Below is a small trained network, with its code and all its weights. Each question gives an input and a target symbol and asks what happens when units are switched off, that is, made to give their printed mean instead of their output.

import numpy as np


def w(rows, s, z=0):
    codes = np.array(rows[::2]) - 128.0
    scale = np.full(codes.shape[1], s)
    scale[-1] = z or s
    return codes * scale


def f(y):
    return np.maximum(y, 0)


def softmax(a):
    e = np.exp(a - a.max(-1, keepdims=True))
    return e / e.sum(-1, keepdims=True)


def log_softmax(a):
    a = a - a.max(-1, keepdims=True)
    return a - np.log(np.exp(a).sum(-1, keepdims=True))


def net(x, mask):
    ids = ['αβεζμξπστφψω'.index(c) for c in x.split()]
    T = len(ids)
    res = E[ids] + P[:T]
    r = res
    for j in range(3):
        rows = slice(2 * j, 2 * j + 2)
        q, k, v = (r @ M[0][rows].T for M in (Q, K, V))
        z = softmax(np.where(np.tri(T) > 0, q @ k.T / 2**0.5, -1e9)) @ v
        o = O[0][rows]
        res = res + np.where(mask[j], z, o[:, -1]) @ o[:, :-1]
    y = f(res @ A[0][:, :-1].T + A[0][:, -1])
    res = res + np.where(mask[3:15], y, B[0][:, -1]) @ B[0][:, :-1]
    return log_softmax(res[-1] @ U[:, :-1].T + U[:, -1])


Q, K, V, O, A, B = {}, {}, {}, {}, {}, {}
E = w([
[73,135,92,62,120,136,143,118,110,200,102],'α',
[153,125,144,130,89,111,96,100,123,102,99],'β',
[118,110,102,125,151,68,164,155,83,81,69],'ε',
[208,127,118,115,76,140,109,98,129,112,127],'ζ',
[124,128,133,136,86,99,92,124,144,122,88],'μ',
[254,128,123,93,68,152,114,50,124,132,170],'ξ',
[114,176,138,234,115,127,196,169,82,165,159],'π',
[121,121,129,121,85,79,99,139,143,115,89],'σ',
[136,126,127,128,85,101,93,125,141,121,93],'τ',
[79,14,77,137,135,166,117,163,156,135,174],'φ',
[174,122,122,118,89,115,106,107,123,103,104],'ψ',
[145,130,133,134,90,110,102,125,133,101,85],'ω',
],0.0096)
P = w([
[146,201,120,171,76,197,209,3,243,41,81],'0',
[107,185,83,120,3,122,171,101,183,12,136],'1',
[116,156,77,119,42,136,134,90,137,58,125],'2',
[137,136,72,123,64,134,104,115,122,96,119],'3',
[144,118,85,115,75,128,83,135,108,114,116],'4',
[143,103,105,104,84,119,70,139,95,133,121],'5',
[150,91,114,92,98,114,56,157,92,153,120],'6',
[145,81,147,79,100,87,33,177,80,158,133],'7',
[159,98,175,59,108,90,17,228,82,182,138],'8',
[136,54,188,64,118,18,12,155,55,195,159],'9',
[179,3,209,51,115,14,29,201,76,250,110],'10',
],0.0053)
Q[0] = w([
[156,166,109,159,15,140,153,115,80,146,159],'head 0',
[184,64,101,72,39,115,3,105,120,96,93],'head 0',
[131,133,121,157,107,123,133,149,97,132,138],'head 1',
[109,152,124,128,123,130,134,130,131,102,149],'head 1',
[102,108,84,82,44,130,112,123,121,140,125],'head 2',
[143,105,110,108,122,113,149,150,100,96,134],'head 2',
],0.045)
K[0] = w([
[144,189,126,219,70,163,191,105,108,132,172],'head 0',
[254,121,105,63,86,150,94,88,107,94,170],'head 0',
[124,106,128,156,132,134,125,137,120,109,139],'head 1',
[120,127,139,136,124,118,158,94,154,120,124],'head 1',
[63,87,95,105,123,157,118,120,198,144,152],'head 2',
[124,82,91,134,159,141,138,139,132,88,116],'head 2',
],0.042)
V[0] = w([
[92,38,164,116,95,69,96,161,103,215,78],'head 0',
[51,99,69,189,98,175,140,93,220,64,99],'head 0',
[105,188,115,71,245,40,211,146,6,58,44],'head 1',
[240,244,189,255,89,56,93,144,37,7,54],'head 1',
[160,199,108,170,60,58,220,45,13,93,44],'head 2',
[180,159,144,13,26,129,33,107,144,217,11],'head 2',
],0.0098)
O[0] = w([
[155,137,87,123,141,142,126,78,130,94,181,2],'head 0',
[184,123,158,112,129,65,164,103,87,143,156,176],'head 0',
[83,143,101,247,159,139,120,137,116,194,111,80],'head 1',
[122,133,79,112,147,51,140,134,254,178,124,188],'head 1',
[132,154,79,112,184,173,58,167,91,72,143,175],'head 2',
[201,202,73,102,126,72,137,129,133,115,107,204],'head 2',
],0.0083,0.0051)
A[0] = w([
[93,135,83,91,126,143,245,68,214,213,76,4],'neuron 0',
[117,192,144,253,56,150,166,119,144,169,141,133],'neuron 1',
[41,112,104,53,206,169,104,167,8,221,183,69],'neuron 2',
[99,31,105,204,138,108,126,131,114,159,135,201],'neuron 3',
[209,147,158,145,189,98,35,114,173,149,190,65],'neuron 4',
[87,178,115,179,201,160,148,186,130,195,164,64],'neuron 5',
[94,169,133,206,179,180,82,117,126,240,174,47],'neuron 6',
[111,230,54,190,105,253,208,33,226,29,159,121],'neuron 7',
[69,127,154,85,246,193,132,145,39,219,178,83],'neuron 8',
[88,32,128,122,118,170,65,180,112,178,179,36],'neuron 9',
[168,151,139,115,141,98,75,76,88,123,75,213],'neuron 10',
[74,67,188,77,154,191,105,88,103,99,68,9],'neuron 11',
],0.012,0.0027)
B[0] = w([
[125,117,195,188,170,93,71,151,98,65,139,180],'neuron 0',
[174,176,58,187,91,222,156,99,112,66,76,153],'neuron 1',
[174,87,171,101,98,161,173,78,131,169,154,195],'neuron 2',
[168,165,122,122,122,177,141,100,146,168,172,197],'neuron 3',
[112,121,141,95,94,169,147,97,74,141,103,201],'neuron 4',
[94,95,123,4,102,148,140,109,104,137,147,164],'neuron 5',
[120,123,110,188,178,71,115,156,137,106,113,150],'neuron 6',
[135,121,169,209,211,1,91,170,162,59,115,152],'neuron 7',
[119,160,103,181,108,88,75,109,176,92,86,165],'neuron 8',
[132,157,109,127,179,121,100,190,154,198,130,187],'neuron 9',
[70,123,59,123,153,142,142,149,152,151,146,254],'neuron 10',
[76,130,97,90,140,120,149,131,102,53,103,189],'neuron 11',
],0.013,0.0083)
U = w([
[23,218,44,162,202,2,66,215,159,5,29,255],'α',
[121,131,99,31,50,253,200,63,101,239,155,217],'β',
[149,120,179,160,146,105,113,86,155,106,154,25],'ε',
[207,218,169,243,115,198,119,95,156,111,112,87],'ζ',
[148,119,189,146,140,90,123,108,145,105,171,38],'μ',
[137,126,178,165,149,122,115,91,155,105,145,11],'ξ',
[163,137,214,179,119,109,81,89,167,119,151,87],'π',
[137,115,182,162,131,94,125,104,155,111,157,22],'σ',
[95,85,227,150,135,120,95,131,156,108,145,63],'τ',
[124,83,204,153,64,114,179,26,73,12,82,84],'φ',
[134,122,196,168,136,102,108,94,143,110,143,43],'ψ',
[134,128,191,167,139,107,124,118,162,108,154,44],'ω',
],0.0036,0.0043)

Each question gives the input, a string of symbols that net reads in full, and the target symbol t.
The units are the heads (2 rows each of Q, K, V and O) and the neurons (one row each of A and B). Each row of codes is followed by its name. A weight is (code - 128) times the scale printed after its matrix; where a second scale follows, it is the last column's (O, A, B and U).
mask holds one flag per unit, heads first, then neurons. A switched-off unit (its flag False) gives its mean, the last column of its rows in O or B, instead of its output. The means were averaged over made-up inputs and are rounded, as every weight is.
A unit's drop is (log p(t) with every unit on - log p(t) with that unit switched off) / (log p(t) with every unit on - log p(t) with every unit switched off).
The circuit of an input: a set's keep is (log p(t) with only the set's units on - log p(t) with every unit switched off) / (log p(t) with every unit on - log p(t) with every unit switched off). Starting from the 12 units with the biggest drops (on a tie, the unit counted first), units are removed one at a time, each time the one whose removal leaves the highest keep (on an exact tie, the one counted first), for as long as the keep stays at least 0.8.
circuit, biggest first: the units of the circuit, biggest drop first
k most important neurons: the k neurons with the biggest drops, biggest first
drop of u: that unit's drop, to one decimal
input μ α β α α φ ψ α ε ε α, target ζ: 4 most important neurons	neuron 1; neuron 3; neuron 2; neuron 8
input π α π, target β: circuit, biggest first	head 2; neuron 5
input ω ω π ζ, target α: circuit, biggest first	neuron 2; head 2
input φ ζ α, target φ: circuit, biggest first	head 2; head 1; neuron 11
input α α α α π ζ π ε ζ π ξ, target α: circuit, biggest first	head 0; neuron 7
input α ε ω ε α ψ, target α: 3 most important neurons	neuron 7; neuron 2; neuron 3
input β ε α ε ε ζ α π ψ β, target β: circuit, biggest first	neuron 0; neuron 7
input α ζ σ ξ α ψ ψ α φ ζ α, target φ: circuit, biggest first	head 1; head 2; neuron 11
input φ σ ε, target φ: circuit, biggest first	head 2; head 1; neuron 10
input σ π α ε α β β ε α ζ, target α: circuit, biggest first	head 0; neuron 7; head 2
input α α α φ π ε α π ε π ε, target ζ: 2 most important neurons	neuron 3; neuron 1
input α φ ζ ζ ξ α φ, target β: 2 most important neurons	neuron 2; neuron 3
input α β ε ε ε ω ζ ξ ζ ζ π, target α: 3 most important neurons	neuron 7; neuron 6; neuron 2
input β α ζ σ ψ ξ ψ β φ ε ε, target φ: 2 most important neurons	neuron 11; neuron 9
input τ α φ ξ π β φ, target β: 2 most important neurons	neuron 3; neuron 0
input β α μ ω ω ε α ψ ζ ε π, target α: 2 most important neurons	neuron 6; neuron 7
input ψ α β ε τ ε ψ α ε ψ, target β: 4 most important neurons	neuron 4; neuron 0; neuron 7; neuron 8
input ξ ε α ω α ε α ω α φ ω, target β: 3 most important neurons	neuron 3; neuron 0; neuron 7
input σ ε α α ζ π μ ζ, target β: 4 most important neurons	neuron 4; neuron 0; neuron 7; neuron 8
input π τ β ξ, target α: most important neuron	neuron 7
input ε φ μ, target ζ: drop of head 1	0.3
input β π α α α ψ α α ε φ α, target ζ: drop of neuron 1	0.4
input π μ α, target α: drop of head 2	0.7
